Below is a small trained network, with its code and all its weights. Each question gives an input and a class and asks what happens when units are switched off, that is, made to give their printed mean instead of their output.

import numpy as np


def w(rows, s, z=0):
    codes = np.array(rows[::2]) - 128.0
    scale = np.full(codes.shape[1], s)
    scale[-1] = z or s
    return codes * scale


def f(y):
    return np.maximum(y, 0)


def log_softmax(a):
    a = a - a.max(-1, keepdims=True)
    return a - np.log(np.exp(a).sum(-1, keepdims=True))


def net(x, mask):
    res = np.array(x, float).reshape(1, 6) / 4 @ E
    y = f(res @ A[0][:, :-1].T + A[0][:, -1])
    res = res + np.where(mask, y, B[0][:, -1]) @ B[0][:, :-1]
    return log_softmax(res[-1] @ U[:, :-1].T + U[:, -1])


A, B = {}, {}
E = w([
[128,181,160,141,125,240],'x0',
[157,110,225,136,96,49],'x1',
[73,220,206,124,152,89],'x2',
[129,171,87,239,40,126],'x3',
[132,76,87,203,244,101],'x4',
[2,72,104,106,94,156],'x5',
],0.0076)
A[0] = w([
[212,133,129,126,195,127,155],'neuron 0',
[141,100,168,93,88,64,190],'neuron 1',
[110,193,192,90,96,189,195],'neuron 2',
[114,184,198,125,146,58,184],'neuron 3',
[206,145,89,158,166,139,158],'neuron 4',
[176,36,115,125,164,114,185],'neuron 5',
[92,16,120,92,154,107,181],'neuron 6',
[136,66,92,168,92,58,207],'neuron 7',
[142,83,171,135,102,39,127],'neuron 8',
[207,151,92,120,185,164,142],'neuron 9',
[115,184,214,126,156,57,196],'neuron 10',
[115,140,108,255,163,76,202],'neuron 11',
[119,186,173,79,86,161,168],'neuron 12',
[41,92,94,74,176,156,136],'neuron 13',
[129,155,141,51,62,80,176],'neuron 14',
[31,105,76,84,156,190,151],'neuron 15',
[114,149,94,185,51,219,186],'neuron 16',
[105,192,204,93,95,202,189],'neuron 17',
[150,128,63,139,155,214,254],'neuron 18',
[123,136,75,164,42,100,144],'neuron 19',
[135,159,177,98,119,57,175],'neuron 20',
[109,152,74,158,11,170,199],'neuron 21',
[102,200,179,196,154,73,135],'neuron 22',
[151,161,208,76,135,88,99],'neuron 23',
[102,21,122,101,175,115,202],'neuron 24',
],0.0084,0.0049)
B[0] = w([
[208,150,150,152,207,136,205],'neuron 0',
[168,103,173,45,113,40,209],'neuron 1',
[92,212,227,102,42,221,243],'neuron 2',
[118,228,153,109,155,65,226],'neuron 3',
[202,145,107,179,174,156,200],'neuron 4',
[183,30,150,139,197,131,209],'neuron 5',
[74,11,132,54,187,120,213],'neuron 6',
[142,38,86,141,109,40,215],'neuron 7',
[149,84,182,93,124,17,194],'neuron 8',
[216,152,128,153,191,207,201],'neuron 9',
[113,222,160,112,168,64,239],'neuron 10',
[89,152,104,244,210,57,231],'neuron 11',
[141,184,216,72,52,187,223],'neuron 12',
[45,112,49,26,216,177,205],'neuron 13',
[180,154,99,19,58,109,221],'neuron 14',
[25,122,45,67,174,216,223],'neuron 15',
[67,101,124,223,22,186,246],'neuron 16',
[79,203,225,114,53,217,248],'neuron 17',
[149,122,86,177,160,245,253],'neuron 18',
[143,111,34,157,40,67,205],'neuron 19',
[154,184,150,76,130,66,211],'neuron 20',
[102,107,62,169,1,135,254],'neuron 21',
[54,229,137,170,181,66,203],'neuron 22',
[180,191,230,51,149,100,200],'neuron 23',
[92,19,133,68,229,124,222],'neuron 24',
],0.0065,0.0077)
U = w([
[254,124,119,169,197,175,239],'0',
[141,21,186,89,153,68,8],'1',
[89,197,144,173,190,43,197],'2',
[124,93,64,229,91,117,89],'3',
[49,87,52,62,191,190,201],'4',
[71,151,168,172,52,224,94],'5',
[154,108,59,84,38,75,198],'6',
[153,198,206,52,106,127,16],'7',
],0.0081,0.0011)

Each question gives the input, the list of numbers given to net, and the class t.
The units are the neurons (one row each of A and B). Each row of codes is followed by its name. A weight is (code - 128) times the scale printed after its matrix; where a second scale follows, it is the last column's (A, B and U).
mask holds one flag per neuron, in row order. A switched-off neuron (its flag False) gives its mean, the last column of its row in B, instead of its output. The means were averaged over made-up inputs and are rounded, as every weight is.
A unit's drop is (log p(t) with every unit on - log p(t) with that unit switched off) / (log p(t) with every unit on - log p(t) with every unit switched off).
The circuit of an input: a set's keep is (log p(t) with only the set's units on - log p(t) with every unit switched off) / (log p(t) with every unit on - log p(t) with every unit switched off). Starting from the 12 units with the biggest drops (on a tie, the unit counted first), units are removed one at a time, each time the one whose removal leaves the highest keep (on an exact tie, the one counted first), for as long as the keep stays at least 0.8.
circuit, biggest first: the units of the circuit, biggest drop first
most important unit: the unit with the biggest drop
k most important neurons: the k neurons with the biggest drops, biggest first
drop of u: that unit's drop, to one decimal
input [-7,3,-8,-1,-7,1], class 1: circuit, biggest first => (neuron 6; neuron 5)
input [-4,-1,-7,6,0,8], class 3: circuit, biggest first => (neuron 16; neuron 7; neuron 14)
input [3,-1,1,2,-7,-5], class 5: most important unit => neuron 16
input [-1,3,-5,-2,-4,-6], class 0: circuit, biggest first => (neuron 17; neuron 0)
input [-3,-5,-5,1,-7,-8], class 0: circuit, biggest first => (neuron 9; neuron 4)
input [3,-3,6,-5,8,-7], class 0: 3 most important neurons => (neuron 9; neuron 0; neuron 4)
input [-5,-8,3,6,1,5], class 3: circuit, biggest first => (neuron 21; neuron 19; neuron 11)
input [6,0,-2,-7,-1,-6], class 0: circuit, biggest first => (neuron 9; neuron 0)
input [-6,6,5,-3,0,6], class 1: circuit, biggest first => (neuron 6; neuron 8)
input [-7,7,3,1,-3,7], class 1: circuit, biggest first => (neuron 8; neuron 6)
input [3,5,0,-4,8,0], class 1: 3 most important neurons => (neuron 24; neuron 6; neuron 5)
input [2,6,-5,3,-4,5], class 6: circuit, biggest first => (neuron 19; neuron 18; neuron 21)
input [-8,1,1,-2,-5,0], class 1: 2 most important neurons => (neuron 17; neuron 2)
input [-4,8,-4,-4,-6,-1], class 1: most important unit => neuron 8
input [-6,-6,8,8,-1,4], class 3: drop of neuron 21 => 0.2
input [3,4,6,-4,4,-8], class 2: drop of neuron 11 => 0.1
input [-1,3,-5,-1,6,2], class 1: drop of neuron 7 => 0.1
